[ 1.51 -2.20  0.33  3.84 -1.94 -0.91 -1.05  0.21 -0.60 -0.02 -0.82 -4.06
 -1.25 -1.32  2.06  0.28  0.91 -0.22  1.76  2.43  0.72 -7.99  1.65  0.22
  2.41  0.52  0.82 -3.32 -0.09 -1.12 -0.59  1.29 -0.28 -0.54 -0.63  0.74
  3.74  1.22 -0.81 -1.37  2.53  0.17  1.86 -0.92 -0.11 -0.63 -1.63  1.35
  1.12 -0.64  2.94 -0.94 -0.50  1.41  3.79]
M > SJ
[ 1.34  0.36  0.80  1.95  0.42  1.01 -0.35 -0.18 -0.92 -0.61  0.08 -4.15
  1.28  0.78  3.39 -0.84  1.40  1.51 -0.03  1.57 -0.03 -8.37 -0.31  0.55
  0.86  1.57  0.80 -5.37  0.39 -2.80  0.09  0.58  0.24  0.65  1.19  0.59
  2.44  2.40 -2.35 -0.73  0.83  0.60  2.80  2.08  4.34 -0.53 -1.89  0.54
 -1.12  0.34  1.15 -2.10  0.71  2.90  1.73]
T > Jm
[ 1.37  0.43  0.68  1.31  0.09  0.87 -0.42 -0.62 -0.22 -1.30  0.16 -1.69
  1.44  1.33  1.42 -1.04  0.68  1.21  0.49  0.14 -0.69 -6.55  0.12  0.02
  1.37  0.68  3.04 -4.08  0.42 -2.79  1.08  1.55  0.33  0.44  1.45  0.32
  2.19  1.58 -1.87 -0.07  0.44  1.02  0.44  1.44  2.11  0.28  0.10  0.43
 -0.67  0.34  1.06 -1.17  0.72  2.18  1.43]
T > GQ
[ 0.90 -1.46  0.16  2.00 -0.42  0.97 -0.70 -0.40  0.91 -0.50  0.77 -1.51
  1.11  1.12  1.96 -0.61  0.41  0.99  0.23  0.98 -0.87 -7.28 -0.07  0.41
  1.60  0.96  1.67 -5.42  0.44 -1.59  0.64  2.34  0.67 -0.06  3.99  0.05
  2.73  1.67 -0.94  0.14  0.07  0.56  1.37  1.49  2.20 -0.11 -0.52 -0.11
 -0.96  0.41  0.72 -1.33 -0.19  3.43  1.09]
T > GQ
[ 1.49  2.22  0.18  0.07  0.15  1.10  0.03 -1.02  0.59 -0.85 -1.16 -1.39
  1.86  1.43  1.27 -1.09  0.67  0.55 -0.05  0.76  0.50 -6.62  0.39  0.25
  0.62  1.05  1.64 -4.34  0.31 -2.67  0.92  0.20  0.30  0.65  2.69  0.04
  2.66  1.52 -1.98 -0.57  0.22  0.45  0.68  1.11  2.94 -0.28  0.26  1.01
 -1.11  0.47  0.35 -1.42  0.25  1.65  1.75]
T > Jm
[-0.45 -3.48  0.03  3.09  0.22 -0.94  0.04  1.38 -1.49 -0.10  2.43 -0.43
 -1.10 -1.43  2.10  0.29  1.44  1.00  1.08  1.00 -1.97  1.99 -1.35  0.41
  0.39  0.04  1.27 -1.05  0.29  1.87 -0.69  1.15 -1.11 -0.35 -1.27  0.73
 -1.31 -0.95  3.18  0.53  0.12  0.11  0.10  1.74 -1.69  0.60 -1.48 -0.76
  4.78 -1.82  1.53 -0.55  0.65  3.74 -1.52]
Y > LF
[ 0.88 -1.70  0.21  5.18 -1.12 -1.24 -1.50  0.13 -0.63 -0.30 -3.51 -3.25
 -1.99 -1.96  2.62  2.01  0.38  0.43  0.94  2.39  0.75 -5.15  2.33  0.26
  1.16 -0.32 -0.35 -0.48 -0.93 -1.64 -0.58  1.52 -0.18 -0.80 -6.42  0.75
  0.98  0.04 -0.42 -2.20  2.20  0.40  1.16 -0.67  1.04 -0.08 -2.62  0.67
 -0.78 -0.46  2.14 -1.04 -0.08  0.24  2.31]
D > RC
[ 1.24  0.29 -0.93  4.24 -1.22 -0.45 -0.76  0.13  0.15 -0.09 -4.83 -0.41
 -1.90 -0.97  1.17  1.56 -0.09 -0.37  0.95  1.20  2.01 -4.00  2.72 -0.14
  1.46  0.25 -1.64 -0.17 -0.69 -2.20 -0.25  0.55  0.33 -0.73 -3.45  0.48
  1.03  0.53  0.04 -2.05  1.33  0.64  0.90 -0.95  0.36 -0.71 -1.37  1.76
 -0.33 -0.41  0.75 -1.41 -1.51  0.78  2.14]
D > RC
[ 1.29 -0.70 -0.20  2.91 -0.75 -0.66 -1.17  0.53 -0.25  0.39 -3.81 -2.57
 -2.27 -1.74  1.00  1.74 -0.36 -0.76  0.40  2.01  2.30 -3.12  2.44 -0.26
  0.79  0.12 -2.31  1.22 -0.86 -0.93 -0.89  0.26  0.05 -0.50 -4.67  0.76
  0.95  0.31 -0.43 -2.29  2.22 -0.39  1.07 -2.31  1.09 -1.43 -2.13  0.60
 -0.88 -0.29  0.73 -0.12 -0.71 -2.63  2.65]
D > RC
[ 0.56 -1.84  0.27  3.34  0.63 -1.17 -0.83 -0.40 -0.82  0.11 -2.97 -2.59
 -0.83 -1.19  1.84  1.93 -0.27  0.43 -1.10  2.37  0.76 -1.18  0.59 -0.53
 -0.51  0.69 -0.88  1.11 -0.35 -0.81 -0.25  1.05  0.69 -0.23 -7.53  1.07
 -0.51 -0.49 -0.59 -1.17  1.09 -0.32 -0.01 -0.07  1.53 -0.36 -2.76 -0.20
 -2.61 -0.17 -0.83 -0.57 -0.03  0.61  0.35]
D > RC
[ 0.16 -5.09  1.04  4.75 -0.69 -0.02 -2.03 -0.22 -0.48  0.31 -0.62 -1.03
 -1.13 -1.01  2.06  2.03  0.14  1.00  0.73  0.19 -0.92 -6.96  0.85  0.39
  1.76 -0.19 -0.58 -1.97 -0.41 -0.71 -0.13  3.53 -0.20  0.05 -5.89  1.68
  0.81  1.63 -1.46 -1.48  1.35  1.62  1.38  1.46  0.14  0.12 -2.84  0.61
 -3.89  0.37  2.17 -0.46  0.63  1.46  0.82]
M > PP
[ 0.34 -0.68  0.05  3.55 -0.33 -0.64 -0.91 -0.41  0.54 -0.23 -4.40 -0.57
 -1.26 -1.12  1.26  2.35 -0.35  0.26  0.01  1.03  1.29 -2.55  1.63  0.64
  0.06 -0.21 -0.94 -1.33 -0.77 -0.92 -0.31  1.95  0.00 -0.47 -6.93  0.76
 -0.57 -0.12 -0.82 -1.43  1.01  0.24  0.47 -0.21  0.42  0.17 -1.19  1.43
 -3.12 -0.48 -0.28 -0.64 -0.39  0.25  0.24]
D > RC
[ 0.78 -1.50 -0.44  3.43 -0.58 -1.19 -0.52 -0.70 -0.83  0.11 -3.54 -2.80
 -1.68 -1.11  1.50  1.68 -0.39 -0.29  0.24  1.37  1.30 -2.62  1.93 -0.29
  0.63  0.52 -1.70  0.37 -0.74 -1.16 -0.36 -0.31  0.76 -0.10 -4.80  0.12
  0.43  0.65 -0.47 -2.99  1.91  0.08  1.64  0.28 -0.31 -1.40 -2.47  0.91
 -1.66 -0.44  0.20 -0.87 -0.74  0.31  1.56]
D > RC
[ 2.07  1.32 -0.22  1.08  0.14  1.03  0.21 -0.18 -0.77 -0.50 -0.46 -1.71
  1.45  1.24  1.99 -1.46  1.20  0.81  0.28  0.85  0.16 -5.90  0.55  0.31
  1.18  1.24  0.46 -3.16  0.50 -3.23  1.22 -0.29  0.53  0.57  3.69 -0.21
  2.56  2.56 -1.29 -0.70  0.37  0.92  1.60  1.92  2.71 -0.88 -0.67  0.50
  0.82  0.50  0.49 -1.97 -0.31  3.03  1.75]
T > GQ
[ 1.34 -3.26 -0.18  4.74 -1.07 -0.74 -1.10 -0.46 -0.60 -0.06 -3.05 -5.11
 -2.11 -1.70  2.67  2.05 -0.13  0.42  0.41  2.60  1.16 -6.44  2.13  0.19
  1.58  0.44 -2.54 -2.93 -0.64 -1.04 -1.09  0.82  0.06 -0.40 -4.80  0.39
  1.68  0.69 -0.66 -2.09  2.33  0.09  2.43 -0.16  1.04 -0.60 -3.40  1.57
 -1.45 -0.55  1.25 -0.85 -0.80  1.45  2.81]
D > LP
[ 0.43 -0.45  0.53  2.17 -0.33 -0.27  0.19  0.05 -0.92 -1.03  0.59  0.33
  0.06 -0.89  1.62 -0.45  1.52  0.45  1.72  0.36 -0.52 -2.13 -0.02  0.46
  1.04  0.17  2.54 -1.27  0.35 -0.87  0.19  0.39 -0.74 -0.60  0.03  0.86
  1.06 -0.83  1.51  0.63  2.29  0.55 -0.66  1.10 -1.59  0.09 -0.75  0.17
  3.01 -1.96  1.56 -0.45  0.94  3.28  0.16]
Y > NM
[ 0.42  1.13 -1.65  2.62 -2.05  0.62 -1.00 -1.26  1.86 -1.10 -5.97  0.33
 -1.37 -0.02  0.03  0.90 -0.80 -0.60  0.70 -1.96  1.40 -4.64  1.82  0.11
  1.87 -0.31  0.90 -3.02  0.00 -2.85  0.37  1.25 -0.30 -0.55 -1.56 -0.79
  0.56  1.34 -1.63 -1.19  0.07  1.87  1.15 -1.20 -1.81 -0.23  1.10  2.95
 -1.16  0.24  0.91 -1.46 -1.60 -0.47  1.25]
D > LP
[ 0.72 -1.75  0.12  2.80 -0.85 -0.31 -0.08  0.86 -2.18 -0.11  1.99 -1.02
 -0.62 -1.38  2.72 -0.24  2.24  1.37  2.77  0.95 -1.04 -2.17 -0.35  0.43
  1.08  0.49 -1.34 -0.53 -0.02  0.54 -0.31 -1.29 -1.48 -0.30  1.70  0.62
  0.88 -0.52  2.05 -0.17  1.60  0.68  0.72  1.97 -1.04 -0.42 -2.43 -0.17
  4.38 -2.15  2.30 -0.90  0.55  4.45  0.39]
Y > LF
